Here is a tiny trained network, its code and every weight. The questions are about switching its units off for an input and a class, where a switched-off unit gives its printed mean instead of its output.

import numpy as np


def w(rows, s, z=0):
    codes = np.array(rows[::2]) - 128.0
    scale = np.full(codes.shape[1], s)
    scale[-1] = z or s
    return codes * scale


def f(y):
    return y / 2 * (1 + np.tanh(0.7978845608 * (y + 0.044715 * y**3)))


def log_softmax(a):
    a = a - a.max(-1, keepdims=True)
    return a - np.log(np.exp(a).sum(-1, keepdims=True))


def net(x, mask):
    res = np.array(x, float).reshape(1, 6) / 4 @ E
    y = f(res @ A[0][:, :-1].T + A[0][:, -1])
    res = res + np.where(mask, y, B[0][:, -1]) @ B[0][:, :-1]
    return log_softmax(res[-1] @ U[:, :-1].T + U[:, -1])


A, B = {}, {}
E = w([
[130,130,124,124],'x0',
[11,72,194,36],'x1',
[9,190,161,243],'x2',
[65,173,8,75],'x3',
[92,3,42,203],'x4',
[129,126,120,133],'x5',
],0.0065)
A[0] = w([
[125,195,108,233,92],'neuron 0',
[13,134,183,159,136],'neuron 1',
[222,119,175,208,110],'neuron 2',
[35,166,165,147,124],'neuron 3',
[173,44,88,101,79],'neuron 4',
[142,193,164,94,75],'neuron 5',
[183,148,97,164,58],'neuron 6',
[167,79,117,71,72],'neuron 7',
[170,146,104,155,2],'neuron 8',
[220,148,87,165,41],'neuron 9',
[144,181,166,95,38],'neuron 10',
[187,213,78,179,76],'neuron 11',
[110,162,65,110,98],'neuron 12',
[200,148,137,50,79],'neuron 13',
[188,132,132,58,66],'neuron 14',
[132,25,86,150,39],'neuron 15',
[161,118,249,137,60],'neuron 16',
[177,105,176,170,75],'neuron 17',
[128,202,159,74,187],'neuron 18',
[147,202,189,91,19],'neuron 19',
[163,33,84,106,58],'neuron 20',
[121,57,163,22,87],'neuron 21',
[117,59,229,128,102],'neuron 22',
[192,158,98,181,74],'neuron 23',
[73,132,85,78,94],'neuron 24',
[136,193,171,106,40],'neuron 25',
[185,194,162,48,87],'neuron 26',
[207,179,39,144,96],'neuron 27',
[139,2,190,200,105],'neuron 28',
],0.0089,0.0042)
B[0] = w([
[147,18,228,122,235],'neuron 0',
[196,2,223,138,254],'neuron 1',
[119,97,84,53,227],'neuron 2',
[174,24,180,136,223],'neuron 3',
[123,94,200,225,199],'neuron 4',
[41,25,62,192,163],'neuron 5',
[50,63,164,89,159],'neuron 6',
[160,72,225,177,182],'neuron 7',
[32,84,161,123,125],'neuron 8',
[38,45,175,72,194],'neuron 9',
[39,115,70,205,143],'neuron 10',
[110,13,148,86,222],'neuron 11',
[132,126,98,98,165],'neuron 12',
[123,107,191,224,208],'neuron 13',
[114,114,207,211,187],'neuron 14',
[93,136,74,241,185],'neuron 15',
[115,131,25,75,192],'neuron 16',
[66,153,62,60,160],'neuron 17',
[170,53,45,159,229],'neuron 18',
[50,104,10,230,165],'neuron 19',
[112,80,160,232,194],'neuron 20',
[140,19,216,83,234],'neuron 21',
[96,128,27,41,206],'neuron 22',
[61,45,171,81,187],'neuron 23',
[108,85,16,69,174],'neuron 24',
[80,56,78,200,149],'neuron 25',
[103,93,81,230,218],'neuron 26',
[98,64,145,48,236],'neuron 27',
[75,175,26,111,249],'neuron 28',
],0.0055,0.0048)
U = w([
[73,125,66,232,75],'0',
[153,97,246,177,83],'1',
[90,98,162,14,94],'2',
[98,141,13,25,144],'3',
[166,135,117,114,255],'4',
[150,138,127,107,237],'5',
[147,227,149,92,93],'6',
[187,245,139,115,51],'7',
],0.011,0.0095)

Each question gives the input, the list of numbers given to net, and the class t.
The units are the neurons (one row each of A and B). Each row of codes is followed by its name. A weight is (code - 128) times the scale printed after its matrix; where a second scale follows, it is the last column's (A, B and U).
mask holds one flag per neuron, in row order. A switched-off neuron (its flag False) gives its mean, the last column of its row in B, instead of its output. The means were averaged over made-up inputs and are rounded, as every weight is.
A unit's drop is (log p(t) with every unit on - log p(t) with that unit switched off) / (log p(t) with every unit on - log p(t) with every unit switched off).
The circuit of an input: a set's keep is (log p(t) with only the set's units on - log p(t) with every unit switched off) / (log p(t) with every unit on - log p(t) with every unit switched off). Starting from the 12 units with the biggest drops (on a tie, the unit counted first), units are removed one at a time, each time the one whose removal leaves the highest keep (on an exact tie, the one counted first), for as long as the keep stays at least 0.8.
circuit, biggest first: the units of the circuit, biggest drop first
most important unit: the unit with the biggest drop
top k neurons: the k neurons with the biggest drops, biggest first
drop when u is switched off: that unit's drop, to one decimal
input [-3,7,8,8,6,8], class 1: circuit, biggest first => [neuron 1]
input [0,2,8,8,0,8], class 1: circuit, biggest first => [neuron 1; neuron 3]
input [-3,-6,-3,6,4,1], class 2: top 2 neurons => [neuron 27; neuron 9]
input [-6,-2,4,8,6,-8], class 3: circuit, biggest first => [neuron 24; neuron 4]
input [-3,3,7,-8,-6,-3], class 3: circuit, biggest first => [neuron 16; neuron 22]
input [6,-8,-5,1,2,4], class 2: top 2 neurons => [neuron 27; neuron 9]
input [-4,-5,4,-2,-8,7], class 0: circuit, biggest first => [neuron 19; neuron 5]
input [2,-3,-6,3,5,-6], class 1: circuit, biggest first => [neuron 4; neuron 20; neuron 28]
input [2,-1,-6,6,8,-2], class 0: top 2 neurons => [neuron 15; neuron 20]
input [-1,7,8,-1,3,4], class 1: top 2 neurons => [neuron 1; neuron 3]
input [8,-6,3,5,5,7], class 5: top 2 neurons => [neuron 0; neuron 28]
input [-3,-6,-8,-6,8,-1], class 0: top 2 neurons => [neuron 28; neuron 15]
input [0,0,-5,-3,8,7], class 0: top 2 neurons => [neuron 15; neuron 28]
input [-6,-4,6,5,3,-6], class 1: most important unit => neuron 0
input [-7,8,-8,3,3,7], class 1: drop when neuron 4 is switched off => 0.1
input [3,-1,-1,-5,-4,-1], class 3: drop when neuron 16 is switched off => 0.2
input [5,-5,3,3,-4,3], class 2: drop when neuron 24 is switched off => 0.0
input [0,0,-5,-5,5,-2], class 0: drop when neuron 4 is switched off => 0.2
